Below are the code and all the weights of a small trained network. Each question names an input and a target symbol and asks about switching units off, where a switched-off unit gives its printed mean instead of its output.

import numpy as np


def w(rows, s, z=0):
    codes = np.array(rows[::2]) - 128.0
    scale = np.full(codes.shape[1], s)
    scale[-1] = z or s
    return codes * scale


def norm(h):
    return h / np.sqrt((h * h).mean(-1, keepdims=True) + 1e-5)


def f(y):
    return np.maximum(y, 0)


def softmax(a):
    e = np.exp(a - a.max(-1, keepdims=True))
    return e / e.sum(-1, keepdims=True)


def log_softmax(a):
    a = a - a.max(-1, keepdims=True)
    return a - np.log(np.exp(a).sum(-1, keepdims=True))


def net(x, mask):
    ids = ['ΔΘΣΦαβγεζηλξ'.index(c) for c in x.split()]
    T = len(ids)
    res = E[ids] + P[:T]
    u = 0
    for l in range(2):
        r = norm(res)
        for j in range(3):
            rows = slice(2 * j, 2 * j + 2)
            q, k, v = (r @ M[l][rows].T for M in (Q, K, V))
            z = softmax(np.where(np.tri(T) > 0, q @ k.T / 2**0.5, -1e9)) @ v
            o = O[l][rows]
            res = res + np.where(mask[u + j], z, o[:, -1]) @ o[:, :-1]
        u += 3
        y = f(norm(res) @ A[l][:, :-1].T + A[l][:, -1])
        res = res + np.where(mask[u : u + 16], y, B[l][:, -1]) @ B[l][:, :-1]
        u += 16
    return log_softmax(norm(res)[-1] @ U[:, :-1].T + U[:, -1])


Q, K, V, O, A, B = {}, {}, {}, {}, {}, {}
E = w([
[155,146,105,144],'Δ',
[176,72,94,88],'Θ',
[136,142,3,190],'Σ',
[172,160,135,116],'Φ',
[47,163,153,165],'α',
[123,145,121,199],'β',
[82,132,123,161],'γ',
[120,244,156,122],'ε',
[143,105,149,99],'ζ',
[87,186,135,65],'η',
[171,168,28,208],'λ',
[87,115,104,74],'ξ',
],0.022)
P = w([
[64,189,136,34],'0',
[147,180,194,192],'1',
[29,128,113,46],'2',
[118,135,188,209],'3',
[14,105,106,54],'4',
[101,114,188,219],'5',
[3,92,103,51],'6',
],0.0046)
Q[0] = w([
[142,205,47,198],'0.h0',
[64,39,112,101],'0.h0',
[17,121,166,1],'0.h1',
[67,148,162,49],'0.h1',
[139,207,74,110],'0.h2',
[112,130,79,166],'0.h2',
],0.0068)
K[0] = w([
[126,213,71,142],'0.h0',
[85,66,124,162],'0.h0',
[168,42,210,131],'0.h1',
[87,190,122,66],'0.h1',
[145,116,165,229],'0.h2',
[193,254,125,149],'0.h2',
],0.008)
V[0] = w([
[171,78,224,175],'0.h0',
[69,144,92,76],'0.h0',
[242,96,107,151],'0.h1',
[56,2,207,177],'0.h1',
[127,156,188,156],'0.h2',
[57,45,39,60],'0.h2',
],0.0064)
O[0] = w([
[165,71,163,87,53],'0.h0',
[54,104,216,3,183],'0.h0',
[110,127,183,106,4],'0.h1',
[169,178,168,107,97],'0.h1',
[120,85,121,157,165],'0.h2',
[176,116,124,168,88],'0.h2',
],0.0052,0.004)
A[0] = w([
[124,97,98,185,216],'0.n0',
[107,185,116,65,128],'0.n1',
[90,99,89,94,198],'0.n2',
[118,122,106,132,155],'0.n3',
[171,139,150,189,124],'0.n4',
[110,105,102,173,64],'0.n5',
[127,139,92,141,215],'0.n6',
[40,96,151,193,115],'0.n7',
[72,120,115,148,89],'0.n8',
[209,98,201,139,152],'0.n9',
[71,127,173,102,97],'0.n10',
[15,232,224,119,102],'0.n11',
[91,170,255,165,4],'0.n12',
[95,39,123,189,180],'0.n13',
[169,147,93,187,192],'0.n14',
[38,176,105,207,106],'0.n15',
],0.0093,0.0022)
B[0] = w([
[54,126,66,111,162],'0.n0',
[97,108,199,22,158],'0.n1',
[100,148,252,111,160],'0.n2',
[65,81,197,68,143],'0.n3',
[2,78,203,114,143],'0.n4',
[149,181,88,178,146],'0.n5',
[38,75,164,161,158],'0.n6',
[102,197,178,116,198],'0.n7',
[226,160,163,164,169],'0.n8',
[195,155,116,229,137],'0.n9',
[242,117,179,36,169],'0.n10',
[193,99,49,85,248],'0.n11',
[210,210,77,175,177],'0.n12',
[111,187,83,14,156],'0.n13',
[86,14,168,185,157],'0.n14',
[209,51,158,204,241],'0.n15',
],0.0045,0.012)
Q[1] = w([
[86,151,199,63],'1.h0',
[93,151,158,170],'1.h0',
[126,95,3,105],'1.h1',
[51,88,97,53],'1.h1',
[155,91,150,161],'1.h2',
[157,182,170,81],'1.h2',
],0.014)
K[1] = w([
[112,93,173,111],'1.h0',
[19,75,183,237],'1.h0',
[245,71,81,85],'1.h1',
[136,156,180,54],'1.h1',
[113,111,189,177],'1.h2',
[131,173,105,116],'1.h2',
],0.011)
V[1] = w([
[115,176,86,157],'1.h0',
[151,191,82,2],'1.h0',
[83,198,102,124],'1.h1',
[5,191,207,122],'1.h1',
[222,21,32,111],'1.h2',
[117,88,239,87],'1.h2',
],0.0057)
O[1] = w([
[65,254,123,192,136],'1.h0',
[177,229,110,177,31],'1.h0',
[139,60,127,45,155],'1.h1',
[156,201,100,106,208],'1.h1',
[97,161,96,106,2],'1.h2',
[114,86,184,89,157],'1.h2',
],0.0061,0.004)
A[1] = w([
[90,181,145,140,3],'1.n0',
[235,152,162,156,50],'1.n1',
[168,155,172,134,167],'1.n2',
[136,105,160,61,254],'1.n3',
[151,134,180,105,111],'1.n4',
[128,103,172,113,116],'1.n5',
[74,136,131,128,152],'1.n6',
[112,118,155,186,209],'1.n7',
[106,71,111,195,219],'1.n8',
[79,100,33,132,75],'1.n9',
[119,142,132,92,93],'1.n10',
[72,147,116,41,231],'1.n11',
[150,66,4,174,51],'1.n12',
[82,68,122,98,91],'1.n13',
[102,159,191,72,124],'1.n14',
[122,142,166,111,70],'1.n15',
],0.012,0.0024)
B[1] = w([
[174,143,55,159,158],'1.n0',
[98,113,121,118,223],'1.n1',
[105,125,96,182,219],'1.n2',
[128,169,179,186,253],'1.n3',
[189,59,103,126,201],'1.n4',
[160,146,82,160,186],'1.n5',
[145,23,151,178,169],'1.n6',
[97,153,100,117,227],'1.n7',
[164,179,164,43,246],'1.n8',
[177,83,79,143,172],'1.n9',
[130,151,100,91,163],'1.n10',
[1,175,134,159,228],'1.n11',
[111,97,111,66,190],'1.n12',
[129,179,133,167,202],'1.n13',
[139,102,100,49,239],'1.n14',
[128,91,151,90,168],'1.n15',
],0.0081,0.006)
U = w([
[187,134,208,171,93],'Δ',
[129,176,121,85,86],'Θ',
[101,89,45,146,177],'Σ',
[202,71,134,204,136],'Φ',
[128,152,132,104,40],'α',
[114,162,128,70,46],'β',
[96,92,48,138,180],'γ',
[119,215,82,207,253],'ε',
[203,67,158,47,172],'ζ',
[232,183,70,115,135],'η',
[56,131,205,191,128],'λ',
[73,3,133,121,68],'ξ',
],0.014,0.0029)

Each question gives the input, a string of symbols that net reads in full, and the target symbol t.
The units are the heads (2 rows each of Q, K, V and O) and the neurons (one row each of A and B). Each row of codes is followed by its name. A weight is (code - 128) times the scale printed after its matrix; where a second scale follows, it is the last column's (O, A, B and U).
mask holds one flag per unit, layer by layer, with each layer's heads first. A switched-off unit (its flag False) gives its mean, the last column of its rows in O or B, instead of its output. The means were averaged over made-up inputs and are rounded, as every weight is.
A unit's drop is (log p(t) with every unit on - log p(t) with that unit switched off) / (log p(t) with every unit on - log p(t) with every unit switched off).
The circuit of an input: a set's keep is (log p(t) with only the set's units on - log p(t) with every unit switched off) / (log p(t) with every unit on - log p(t) with every unit switched off). Starting from the 12 units with the biggest drops (on a tie, the unit counted first), units are removed one at a time, each time the one whose removal leaves the highest keep (on an exact tie, the one counted first), for as long as the keep stays at least 0.8.
circuit, biggest first: the units of the circuit, biggest drop first
top k neurons: the k neurons with the biggest drops, biggest first
k most important neurons of layer l: the k neurons of layer l with the biggest drops, biggest first
which heads matter: for each layer, one digit per head in row order, 1 if its drop is at least 0.15 and else 0, layers parted by /
drop of u: that unit's drop, to one decimal
input Φ ζ Δ α γ, target λ: circuit, biggest first	[0.n7 0.n2]
input α Δ β Φ, target Δ: top neuron	[0.n11]
input β Δ α γ γ, target λ: 4 most important neurons of layer 1	[1.n11 1.n3 1.n8 1.n7]
input ζ α λ α Δ ε, target η: top 4 neurons	[1.n11 0.n1 1.n3 0.n0]
input β α α, target ξ: which heads matter	111 / 101
input α α β α Θ, target ξ: which heads matter	111 / 111
input α Δ ξ λ ε β, target λ: 2 most important neurons of layer 0	[0.n11 0.n7]
input α ξ β Φ, target Δ: top 2 neurons	[0.n11 1.n11]
input α ζ α, target ζ: which heads matter	100 / 001
input α α α α Δ γ Θ, target λ: which heads matter	000 / 010
input α β Δ ε, target η: which heads matter	000 / 001
input α β α α ξ β α, target ξ: which heads matter	010 / 101
input Θ Δ λ, target Σ: which heads matter	000 / 000
input Θ Σ α, target Σ: top 4 neurons	[0.n11 0.n12 1.n8 0.n15]
input Δ Θ γ ζ α, target ζ: 3 most important neurons of layer 1	[1.n14 1.n4 1.n7]
input β α Θ Δ α α Θ, target λ: which heads matter	010 / 010
input ε α Θ, target ε: which heads matter	000 / 100
input α α Δ ζ, target Φ: top 3 neurons	[0.n11 1.n11 0.n9]
input α Θ Θ, target Δ: 3 most important neurons of layer 1	[1.n3 1.n14 1.n13]
input α ζ Δ, target λ: top 2 neurons	[0.n11 1.n13]
input Σ Σ α Σ γ λ, target Σ: top neuron	[1.n12]
input η Δ Φ β β, target ξ: top 2 neurons	[1.n3 1.n6]
input α Σ α, target Σ: 2 most important neurons of layer 0	[0.n11 0.n15]
input α α α, target η: drop of 1.n11	0.3
input Θ α α ξ α, target η: drop of 1.h0	0.5
input ξ α α ξ Δ β, target λ: drop of 1.n8	0.3
input β α β, target ξ: drop of 1.n11	0.2
